Below are the code and all the weights of a small trained network. Each question names an input and a class and asks about switching units off, where a switched-off unit gives its printed mean instead of its output.

import numpy as np


def w(rows, s, z=0):
    codes = np.array(rows[::2]) - 128.0
    scale = np.full(codes.shape[1], s)
    scale[-1] = z or s
    return codes * scale


def f(y):
    return y / 2 * (1 + np.tanh(0.7978845608 * (y + 0.044715 * y**3)))


def log_softmax(a):
    a = a - a.max(-1, keepdims=True)
    return a - np.log(np.exp(a).sum(-1, keepdims=True))


def net(x, mask):
    res = np.array(x, float).reshape(1, 3) / 4 @ E
    y = f(res @ A[0][:, :-1].T + A[0][:, -1])
    res = res + np.where(mask, y, B[0][:, -1]) @ B[0][:, :-1]
    return log_softmax(res[-1] @ U[:, :-1].T + U[:, -1])


A, B = {}, {}
E = w([
[45,45,122,36,103,145,87,38,194,210],'x0',
[141,104,224,129,6,1,61,78,63,71],'x1',
[155,19,126,206,192,115,42,175,48,232],'x2',
],0.0051)
A[0] = w([
[158,90,222,109,3,15,73,98,63,84,117],'neuron 1',
[87,223,109,69,68,146,219,82,190,26,101],'neuron 2',
[155,45,132,193,185,128,30,184,53,213,95],'neuron 3',
[172,45,138,177,196,108,47,178,61,219,109],'neuron 4',
[249,222,118,230,159,108,187,238,64,56,98],'neuron 5',
[7,49,100,52,113,128,92,41,183,198,108],'neuron 6',
[45,50,119,47,113,138,81,16,191,214,101],'neuron 7',
[113,135,26,110,230,213,197,187,188,161,101],'neuron 8',
[148,115,191,133,69,74,79,85,104,89,255],'neuron 9',
[153,21,101,206,161,125,40,186,69,196,124],'neuron 10',
[36,51,127,45,114,143,75,29,191,213,114],'neuron 11',
[236,221,137,222,165,111,173,222,49,49,136],'neuron 12',
[133,108,234,124,25,13,53,71,61,76,92],'neuron 13',
[118,224,141,65,71,136,236,93,213,40,110],'neuron 14',
[116,152,42,127,210,234,201,178,174,182,106],'neuron 15',
[113,215,136,69,76,140,216,89,217,23,122],'neuron 16',
[110,144,41,117,209,225,208,184,180,186,119],'neuron 17',
],0.0041,0.0068)
B[0] = w([
[87,67,75,127,70,178,99,194,104,109,191],'neuron 1',
[71,111,187,56,174,82,187,111,31,169,180],'neuron 2',
[73,117,186,35,183,77,178,105,45,146,162],'neuron 3',
[85,119,178,73,164,88,187,91,65,161,166],'neuron 4',
[182,171,80,2,156,46,68,103,143,56,189],'neuron 5',
[179,174,94,67,147,72,83,112,144,73,172],'neuron 6',
[181,175,88,39,158,57,82,111,137,57,172],'neuron 7',
[95,55,85,118,71,160,97,201,60,79,163],'neuron 8',
[133,114,76,187,111,188,145,131,182,189,253],'neuron 9',
[95,119,178,84,168,101,187,92,86,179,173],'neuron 10',
[185,164,96,61,151,69,79,96,161,69,178],'neuron 11',
[174,161,73,71,157,87,96,100,166,109,204],'neuron 12',
[73,47,83,107,56,165,94,213,40,54,181],'neuron 13',
[86,99,174,66,173,91,190,105,69,173,186],'neuron 14',
[103,60,87,125,63,163,100,199,75,76,164],'neuron 15',
[88,114,164,93,169,105,188,104,79,180,190],'neuron 16',
[105,68,91,136,72,173,103,178,103,95,170],'neuron 17',
],0.0073,0.0067)
U = w([
[87,79,97,140,41,194,97,207,103,92,105],'0',
[76,129,214,112,188,92,203,81,88,203,119],'1',
[249,184,96,103,156,70,62,93,174,66,118],'2',
[164,152,118,231,112,226,149,95,250,232,206],'3',
[119,182,247,223,138,143,85,110,164,73,4],'4',
],0.012,0.013)

Each question gives the input, the list of numbers given to net, and the class t.
The units are the neurons (one row each of A and B). Each row of codes is followed by its name. A weight is (code - 128) times the scale printed after its matrix; where a second scale follows, it is the last column's (A, B and U).
mask holds one flag per neuron, in row order. A switched-off neuron (its flag False) gives its mean, the last column of its row in B, instead of its output. The means were averaged over made-up inputs and are rounded, as every weight is.
A unit's drop is (log p(t) with every unit on - log p(t) with that unit switched off) / (log p(t) with every unit on - log p(t) with every unit switched off).
The circuit of an input: a set's keep is (log p(t) with only the set's units on - log p(t) with every unit switched off) / (log p(t) with every unit on - log p(t) with every unit switched off). Starting from the 12 units with the biggest drops (on a tie, the unit counted first), units are removed one at a time, each time the one whose removal leaves the highest keep (on an exact tie, the one counted first), for as long as the keep stays at least 0.8.
circuit, biggest first: the units of the circuit, biggest drop first
k most important neurons: the k neurons with the biggest drops, biggest first
drop of u: that unit's drop, to one decimal
input [1,-3,-2], class 3: circuit, biggest first : neuron 13; neuron 5; neuron 3
input [-7,-4,6], class 2: circuit, biggest first : neuron 5
input [3,-1,2], class 3: circuit, biggest first : neuron 5; neuron 2; neuron 13
input [5,3,4], class 2: 2 most important neurons : neuron 11; neuron 7
input [7,6,-4], class 2: 2 most important neurons : neuron 11; neuron 7
input [2,-1,3], class 3: circuit, biggest first : neuron 2; neuron 5; neuron 13
input [1,-6,-8], class 1: 2 most important neurons : neuron 2; neuron 14
input [-2,5,2], class 0: 2 most important neurons : neuron 13; neuron 1
input [4,7,-8], class 1: 3 most important neurons : neuron 2; neuron 14; neuron 16
input [0,5,-5], class 0: 3 most important neurons : neuron 13; neuron 1; neuron 10
input [6,-8,8], class 0: 3 most important neurons : neuron 15; neuron 8; neuron 17
input [0,-7,-8], class 1: 3 most important neurons : neuron 2; neuron 14; neuron 16
input [-2,5,1], class 0: 2 most important neurons : neuron 13; neuron 1
input [8,1,-6], class 2: circuit, biggest first : neuron 11
input [5,8,-1], class 0: drop of neuron 13 : 0.1
input [5,3,-3], class 2: drop of neuron 7 : 0.2
input [4,8,-7], class 0: drop of neuron 13 : 1.3
input [-3,-2,-3], class 3: drop of neuron 3 : 0.3
